Below are the code and all the weights of a small trained network. Each question names an input and a target symbol and asks about switching units off, where a switched-off unit gives its printed mean instead of its output.

import numpy as np


def w(rows, s, z=0):
    codes = np.array(rows[::2]) - 128.0
    scale = np.full(codes.shape[1], s)
    scale[-1] = z or s
    return codes * scale


def f(y):
    return y / 2 * (1 + np.tanh(0.7978845608 * (y + 0.044715 * y**3)))


def softmax(a):
    e = np.exp(a - a.max(-1, keepdims=True))
    return e / e.sum(-1, keepdims=True)


def log_softmax(a):
    a = a - a.max(-1, keepdims=True)
    return a - np.log(np.exp(a).sum(-1, keepdims=True))


def net(x, mask):
    ids = ['Ξαβδμσ'.index(c) for c in x.split()]
    T = len(ids)
    res = E[ids] + P[:T]
    r = res
    for j in range(2):
        rows = slice(3 * j, 3 * j + 3)
        q, k, v = (r @ M[0][rows].T for M in (Q, K, V))
        z = softmax(np.where(np.tri(T) > 0, q @ k.T / 3**0.5, -1e9)) @ v
        o = O[0][rows]
        res = res + np.where(mask[j], z, o[:, -1]) @ o[:, :-1]
    y = f(res @ A[0][:, :-1].T + A[0][:, -1])
    res = res + np.where(mask[2:18], y, B[0][:, -1]) @ B[0][:, :-1]
    return log_softmax(res[-1] @ U[:, :-1].T + U[:, -1])


Q, K, V, O, A, B = {}, {}, {}, {}, {}, {}
E = w([
[136,186,15,171,213,72,99,10,213,80,157,100],'Ξ',
[91,67,145,173,246,90,100,176,209,163,1,167],'α',
[140,157,153,175,157,48,12,168,92,44,86,219],'β',
[40,160,181,143,76,88,85,122,194,145,238,92],'δ',
[10,8,60,144,125,218,187,95,87,211,130,81],'μ',
[86,77,124,186,112,68,127,198,37,132,242,209],'σ',
],0.0066)
P = w([
[84,159,114,66,186,193,116,115,170,59,123,165],'0',
[75,172,151,173,184,157,180,115,91,84,123,100],'1',
[101,87,122,58,151,71,165,173,145,58,169,91],'2',
[92,133,96,102,171,153,73,108,187,128,159,192],'3',
[86,157,152,207,154,108,162,113,92,134,137,118],'4',
[131,84,105,123,110,84,143,160,138,85,146,101],'5',
[103,109,93,130,138,141,33,94,174,165,156,195],'6',
[104,140,152,231,123,83,137,113,85,178,122,124],'7',
[161,75,89,157,77,89,115,173,121,127,128,89],'8',
[123,94,81,150,106,128,2,93,150,206,150,188],'9',
[112,145,159,248,108,57,122,117,71,226,147,131],'10',
[154,98,120,121,106,81,123,137,132,108,120,103],'11',
],0.011)
Q[0] = w([
[220,103,149,46,88,123,219,187,90,64,61,11],'head 0',
[190,202,215,49,81,225,208,144,64,134,56,113],'head 0',
[152,92,106,25,114,141,76,152,176,132,142,173],'head 0',
[90,123,163,128,120,171,117,143,90,166,123,193],'head 1',
[119,99,186,78,63,165,113,192,114,151,121,161],'head 1',
[79,115,132,172,141,89,25,131,184,131,118,138],'head 1',
],0.011)
K[0] = w([
[85,186,195,57,235,101,161,152,177,14,109,137],'head 0',
[80,155,98,73,194,223,189,116,126,41,153,123],'head 0',
[157,114,171,187,84,47,254,184,30,94,140,21],'head 0',
[48,54,171,62,34,152,130,184,145,127,143,89],'head 1',
[126,43,159,63,101,124,119,226,148,74,64,133],'head 1',
[169,82,135,195,77,85,107,149,94,242,119,157],'head 1',
],0.0079)
V[0] = w([
[91,69,87,96,158,203,169,57,229,233,73,24],'head 0',
[203,253,61,84,178,118,82,33,225,29,107,106],'head 0',
[167,44,71,159,242,129,141,158,87,110,23,184],'head 0',
[103,197,129,100,148,150,133,122,127,73,140,134],'head 1',
[136,116,34,41,122,179,81,80,199,93,141,129],'head 1',
[149,121,130,159,87,51,191,133,67,168,218,72],'head 1',
],0.0053)
O[0] = w([
[221,107,217,224,224,178,187,108,131,110,212,93,44],'head 0',
[209,171,191,120,48,56,191,38,42,205,77,104,249],'head 0',
[130,106,150,136,90,121,189,64,255,145,140,227,151],'head 0',
[85,91,131,137,138,121,101,157,143,117,133,120,224],'head 1',
[111,105,107,79,117,186,22,146,132,145,192,145,142],'head 1',
[156,112,126,114,65,124,251,131,111,112,146,110,96],'head 1',
],0.0072,0.0015)
A[0] = w([
[201,103,157,158,207,206,60,122,163,117,211,120,135],'neuron 0',
[138,79,91,57,70,119,113,121,220,114,132,208,153],'neuron 1',
[200,174,103,174,143,117,108,110,111,125,146,141,114],'neuron 2',
[121,85,109,78,50,104,222,137,116,72,221,65,151],'neuron 3',
[105,131,110,109,136,139,99,128,153,127,150,168,130],'neuron 4',
[95,63,144,178,190,111,204,154,174,98,134,94,221],'neuron 5',
[150,200,202,192,122,107,189,82,122,194,100,186,144],'neuron 6',
[109,130,133,112,138,127,135,119,126,126,130,116,138],'neuron 7',
[107,83,78,64,122,204,109,192,187,100,148,180,49],'neuron 8',
[139,160,129,168,128,131,120,175,78,124,88,41,93],'neuron 9',
[90,79,64,56,119,127,90,203,91,71,124,96,129],'neuron 10',
[114,185,103,91,65,91,117,86,114,190,53,170,123],'neuron 11',
[116,168,93,168,145,134,103,184,159,46,114,136,98],'neuron 12',
[170,126,99,47,65,57,105,175,106,62,110,95,122],'neuron 13',
[57,147,96,117,147,187,25,168,103,173,155,157,125],'neuron 14',
[254,152,184,118,78,122,197,109,60,149,109,94,3],'neuron 15',
],0.0069,0.0035)
B[0] = w([
[111,24,196,111,123,44,137,129,124,151,93,45,189],'neuron 0',
[211,120,244,192,169,117,254,64,86,145,93,120,235],'neuron 1',
[96,65,139,90,116,114,118,114,148,149,125,121,159],'neuron 2',
[189,226,61,119,168,77,102,111,28,185,45,133,172],'neuron 3',
[127,143,142,157,145,139,147,135,127,135,115,128,185],'neuron 4',
[195,177,72,101,94,145,84,230,81,10,194,104,214],'neuron 5',
[101,105,95,56,55,208,119,87,160,124,170,220,248],'neuron 6',
[124,130,118,124,127,128,118,139,123,131,127,124,133],'neuron 7',
[239,132,139,72,54,155,197,80,68,59,180,165,207],'neuron 8',
[203,168,152,141,143,126,208,57,71,154,92,181,143],'neuron 9',
[68,77,144,99,88,168,128,79,196,189,145,163,222],'neuron 10',
[187,77,131,91,118,48,107,182,57,85,126,27,189],'neuron 11',
[88,64,134,80,83,143,111,126,166,134,157,121,178],'neuron 12',
[119,187,196,254,213,194,205,76,180,180,93,191,169],'neuron 13',
[153,224,94,182,163,154,122,179,116,88,132,134,254],'neuron 14',
[21,105,168,222,230,117,107,177,236,154,85,65,184],'neuron 15',
],0.0053,0.0056)
U = w([
[81,88,193,183,161,125,161,88,167,181,89,132,1],'Ξ',
[154,158,113,105,90,199,155,103,150,115,167,201,111],'α',
[147,50,94,2,62,98,102,106,79,136,129,108,212],'β',
[254,239,126,175,167,107,158,133,63,123,92,111,184],'δ',
[150,64,171,129,128,118,145,172,139,73,156,66,64],'μ',
[19,168,75,142,162,119,59,171,164,134,120,107,198],'σ',
],0.0066,0.0011)

Each question gives the input, a string of symbols that net reads in full, and the target symbol t.
The units are the heads (3 rows each of Q, K, V and O) and the neurons (one row each of A and B). Each row of codes is followed by its name. A weight is (code - 128) times the scale printed after its matrix; where a second scale follows, it is the last column's (O, A, B and U).
mask holds one flag per unit, heads first, then neurons. A switched-off unit (its flag False) gives its mean, the last column of its rows in O or B, instead of its output. The means were averaged over made-up inputs and are rounded, as every weight is.
A unit's drop is (log p(t) with every unit on - log p(t) with that unit switched off) / (log p(t) with every unit on - log p(t) with every unit switched off).
The circuit of an input: a set's keep is (log p(t) with only the set's units on - log p(t) with every unit switched off) / (log p(t) with every unit on - log p(t) with every unit switched off). Starting from the 12 units with the biggest drops (on a tie, the unit counted first), units are removed one at a time, each time the one whose removal leaves the highest keep (on an exact tie, the one counted first), for as long as the keep stays at least 0.8.
units of the circuit, in order: the units of the circuit, biggest drop first
unit that matters most: the unit with the biggest drop
top k neurons: the k neurons with the biggest drops, biggest first
which heads matter: for each layer, one digit per head in row order, 1 if its drop is at least 0.15 and else 0, layers parted by /
input δ σ Ξ α, target α: units of the circuit, in order -> (head 0; neuron 8)
input δ Ξ Ξ δ μ, target δ: which heads matter -> 10
input Ξ Ξ Ξ σ α, target σ: units of the circuit, in order -> (head 0; neuron 1)
input μ μ σ Ξ Ξ σ δ Ξ α α Ξ δ, target δ: which heads matter -> 01
input δ Ξ σ δ Ξ Ξ δ δ δ δ δ, target δ: units of the circuit, in order -> (head 0; neuron 9; head 1)
input σ Ξ δ α β, target α: which heads matter -> 10
input Ξ σ α δ Ξ α β δ, target β: units of the circuit, in order -> (head 0; neuron 11; neuron 15)
input Ξ β σ δ Ξ Ξ δ β σ Ξ σ, target Ξ: units of the circuit, in order -> (neuron 15; head 0; head 1)
input δ Ξ δ α δ σ β α, target β: top 2 neurons -> (neuron 11; neuron 6)
input β δ σ Ξ Ξ μ α β Ξ α, target δ: top 2 neurons -> (neuron 1; neuron 14)
input δ δ μ δ α, target δ: units of the circuit, in order -> (head 0; neuron 9)
input δ Ξ σ β, target α: units of the circuit, in order -> (head 0; neuron 8; neuron 10; neuron 14)
input σ δ Ξ Ξ Ξ μ Ξ δ μ Ξ, target μ: units of the circuit, in order -> (head 0; neuron 0; neuron 8)
input σ μ μ α σ σ Ξ δ δ, target σ: units of the circuit, in order -> (head 0)
input Ξ Ξ β Ξ σ, target Ξ: units of the circuit, in order -> (head 0; neuron 15)
input μ δ β, target Ξ: top 2 neurons -> (neuron 13; neuron 10)
input μ α Ξ Ξ δ β δ, target σ: top 2 neurons -> (neuron 14; neuron 1)
input Ξ μ α μ α α β α Ξ Ξ Ξ, target Ξ: unit that matters most -> neuron 15
input Ξ Ξ α Ξ β δ Ξ δ δ β, target σ: top 2 neurons -> (neuron 14; neuron 1)
input α σ σ α, target α: unit that matters most -> head 0
input Ξ α Ξ β σ σ α δ Ξ δ μ, target δ: top 2 neurons -> (neuron 9; neuron 10)
